Below are the code and all the weights of a small trained network. Each question names an input and a target symbol and asks about switching units off, where a switched-off unit gives its printed mean instead of its output.

import numpy as np


def w(rows, s, z=0):
    codes = np.array(rows[::2]) - 128.0
    scale = np.full(codes.shape[1], s)
    scale[-1] = z or s
    return codes * scale


def norm(h):
    return h / np.sqrt((h * h).mean(-1, keepdims=True) + 1e-5)


def softmax(a):
    e = np.exp(a - a.max(-1, keepdims=True))
    return e / e.sum(-1, keepdims=True)


def log_softmax(a):
    a = a - a.max(-1, keepdims=True)
    return a - np.log(np.exp(a).sum(-1, keepdims=True))


def net(x, mask):
    ids = ['βγδζηθξω'.index(c) for c in x.split()]
    T = len(ids)
    res = E[ids] + P[:T]
    u = 0
    for l in range(3):
        r = norm(res)
        for j in range(2):
            rows = slice(2 * j, 2 * j + 2)
            q, k, v = (r @ M[l][rows].T for M in (Q, K, V))
            z = softmax(np.where(np.tri(T) > 0, q @ k.T / 2**0.5, -1e9)) @ v
            o = O[l][rows]
            res = res + np.where(mask[u + j], z, o[:, -1]) @ o[:, :-1]
        u += 2
    return log_softmax(norm(res)[-1] @ U[:, :-1].T + U[:, -1])


Q, K, V, O = {}, {}, {}, {}
E = w([
[188,76,189,40,148,122,124,104,166],'β',
[102,131,201,81,215,187,100,61,131],'γ',
[180,182,208,62,140,69,166,108,140],'δ',
[131,217,210,136,126,115,97,153,92],'ζ',
[244,68,158,125,90,147,136,89,111],'η',
[125,130,105,12,91,88,116,70,144],'θ',
[83,141,100,63,119,181,206,175,30],'ξ',
[192,129,72,98,167,159,112,131,245],'ω',
],0.012)
P = w([
[128,248,203,123,97,223,109,122,117],'0',
[140,129,153,114,93,116,167,133,161],'1',
[152,158,142,101,118,118,175,86,143],'2',
[144,171,167,66,95,172,108,132,137],'3',
[135,113,139,118,119,97,154,141,145],'4',
[148,147,122,102,146,110,158,85,113],'5',
[143,153,144,61,118,157,89,139,122],'6',
[130,98,122,122,139,95,138,143,134],'7',
[167,142,96,103,174,108,138,86,88],'8',
[150,135,120,59,133,150,70,154,97],'9',
[125,89,104,129,150,86,124,147,123],'10',
[182,134,62,107,193,97,112,84,57],'11',
[151,116,93,76,138,150,53,157,90],'12',
[117,85,97,143,162,93,115,147,111],'13',
],0.017)
Q[0] = w([
[196,90,123,229,176,105,186,77,187],'0.h0',
[126,252,57,39,179,143,126,67,137],'0.h0',
[157,72,194,59,152,123,28,191,128],'0.h1',
[129,151,153,158,197,60,194,89,85],'0.h1',
],0.031)
K[0] = w([
[219,185,166,116,97,187,167,83,115],'0.h0',
[162,37,82,4,169,114,75,104,136],'0.h0',
[115,39,29,144,200,81,51,156,69],'0.h1',
[129,164,229,128,152,73,123,128,113],'0.h1',
],0.03)
V[0] = w([
[64,146,137,235,89,70,73,160,129],'0.h0',
[177,153,162,136,174,112,124,155,104],'0.h0',
[119,236,60,105,217,102,122,189,210],'0.h1',
[128,122,121,88,195,218,250,255,71],'0.h1',
],0.011)
O[0] = w([
[34,254,117,123,189,133,152,170,172,6],'0.h0',
[148,126,165,122,155,124,198,171,124,141],'0.h0',
[76,112,173,129,47,59,83,147,64,135],'0.h1',
[91,199,78,150,125,68,97,5,190,125],'0.h1',
],0.0063,0.017)
Q[1] = w([
[170,213,146,83,147,172,141,78,8],'1.h0',
[93,125,74,85,86,157,153,135,168],'1.h0',
[147,135,145,213,119,166,142,144,172],'1.h1',
[66,63,76,251,129,168,211,139,149],'1.h1',
],0.03)
K[1] = w([
[137,74,3,113,193,65,86,168,82],'1.h0',
[126,168,98,110,74,189,151,116,141],'1.h0',
[99,197,192,123,101,201,59,121,184],'1.h1',
[20,240,162,129,154,220,89,147,107],'1.h1',
],0.028)
V[1] = w([
[98,187,158,212,11,244,189,106,169],'1.h0',
[212,166,218,234,148,133,95,144,151],'1.h0',
[127,71,52,214,136,56,144,148,117],'1.h1',
[242,1,90,58,86,55,189,117,153],'1.h1',
],0.0093)
O[1] = w([
[129,158,123,119,143,147,42,174,172,109],'1.h0',
[146,160,192,165,174,103,57,120,106,134],'1.h0',
[145,193,108,157,123,170,129,143,152,119],'1.h1',
[82,186,2,75,146,83,96,79,192,255],'1.h1',
],0.0083,0.028)
Q[2] = w([
[197,69,140,185,164,84,170,135,221],'2.h0',
[81,127,124,226,85,32,75,163,156],'2.h0',
[113,161,111,17,103,203,108,145,75],'2.h1',
[132,165,145,108,185,135,151,3,69],'2.h1',
],0.028)
K[2] = w([
[178,146,235,127,76,170,160,106,96],'2.h0',
[120,169,186,108,115,252,72,185,192],'2.h0',
[154,144,44,37,103,106,82,142,114],'2.h1',
[115,83,46,157,191,52,142,70,70],'2.h1',
],0.025)
V[2] = w([
[195,191,153,106,52,48,183,68,136],'2.h0',
[111,113,65,112,178,97,102,220,227],'2.h0',
[92,112,40,36,140,94,51,130,202],'2.h1',
[159,155,58,224,111,3,155,117,113],'2.h1',
],0.014)
O[2] = w([
[22,188,90,130,175,70,183,184,104,181],'2.h0',
[107,45,176,68,135,48,31,132,114,138],'2.h0',
[133,117,224,255,130,218,157,205,59,255],'2.h1',
[212,183,233,81,121,156,53,99,117,160],'2.h1',
],0.0063,0.026)
U = w([
[38,70,139,245,211,119,119,39,115,5],'β',
[161,25,173,69,164,105,165,87,181,238],'γ',
[100,188,166,97,175,2,156,178,138,105],'δ',
[213,196,185,147,31,127,150,100,101,115],'ζ',
[204,193,64,107,225,209,96,183,166,55],'η',
[98,105,81,106,84,198,169,225,68,124],'θ',
[68,148,44,125,46,91,93,52,220,173],'ξ',
[138,75,159,144,67,82,11,158,93,212],'ω',
],0.0065,0.0031)

Each question gives the input, a string of symbols that net reads in full, and the target symbol t.
The units are the heads (2 rows each of Q, K, V and O). Each row of codes is followed by its name. A weight is (code - 128) times the scale printed after its matrix; where a second scale follows, it is the last column's (O and U).
mask holds one flag per head, layer by layer. A switched-off head (its flag False) gives its mean, the last column of its rows in O, instead of its output. The means were averaged over made-up inputs and are rounded, as every weight is.
A unit's drop is (log p(t) with every unit on - log p(t) with that unit switched off) / (log p(t) with every unit on - log p(t) with every unit switched off).
The circuit of an input: a set's keep is (log p(t) with only the set's units on - log p(t) with every unit switched off) / (log p(t) with every unit on - log p(t) with every unit switched off). Starting from all 6 units, units are removed one at a time, each time the one whose removal leaves the highest keep (on an exact tie, the one counted first), for as long as the keep stays at least 0.8.
units of the circuit, in order: the units of the circuit, biggest drop first
most important unit: the unit with the biggest drop
which heads matter: for each layer, one digit per head in row order, 1 if its drop is at least 0.15 and else 0, layers parted by /
drop of u: that unit's drop, to one decimal
input ξ η β ξ γ ξ γ, target ξ: which heads matter	01 / 00 / 00
input δ ξ γ β γ ζ η θ, target ω: units of the circuit, in order	[0.h1, 1.h0]
input ζ β θ η, target θ: units of the circuit, in order	[0.h1, 2.h1]
input η δ η, target δ: most important unit	2.h0
input β δ β γ γ ω δ ω η θ θ ζ δ, target θ: units of the circuit, in order	[0.h1, 1.h0, 0.h0]
input θ β η γ ζ η β ω θ ξ, target ω: which heads matter	01 / 00 / 10
input ω θ ω γ θ ζ, target ω: units of the circuit, in order	[0.h1, 2.h0, 2.h1, 0.h0]
input ζ δ θ θ η ω θ η θ γ, target θ: units of the circuit, in order	[0.h1, 1.h0]
input ω β η η δ θ ζ, target θ: units of the circuit, in order	[0.h1, 1.h0]
input η ζ ω η, target ω: units of the circuit, in order	[0.h1, 2.h0]
input θ γ η β η, target γ: which heads matter	01 / 11 / 01
input ω δ η β ξ ξ ω θ θ γ, target θ: units of the circuit, in order	[1.h0, 0.h1]
input γ η ω ζ η ξ ξ θ ζ θ, target θ: units of the circuit, in order	[0.h1, 2.h1]
input η θ ζ η ω η β η ξ ζ β β θ, target θ: units of the circuit, in order	[1.h0, 2.h1]
input γ γ η θ η β θ η, target γ: which heads matter	01 / 01 / 01
input θ ξ γ η η ζ η β ξ ω ζ θ δ, target θ: units of the circuit, in order	[0.h1, 1.h0]
input ζ β β θ η θ β ζ δ δ β ζ η, target η: which heads matter	01 / 00 / 01
input δ β η ζ ξ ω ξ, target ω: units of the circuit, in order	[0.h1]
input γ δ β θ δ θ θ δ η η θ η η, target θ: which heads matter	01 / 10 / 00
input ξ η θ η ξ ω δ η θ η η ζ β, target η: units of the circuit, in order	[0.h1]
input η η β γ η ξ ζ ω ζ η η β ζ, target η: drop of 0.h1	1.4
input ω γ θ δ γ ζ η δ ζ η ξ γ γ, target ξ: drop of 0.h1	0.6
input θ ω η β, target ω: drop of 0.h1	1.2
input ω η γ θ ω θ ω η δ ξ, target ξ: drop of 0.h1	0.8
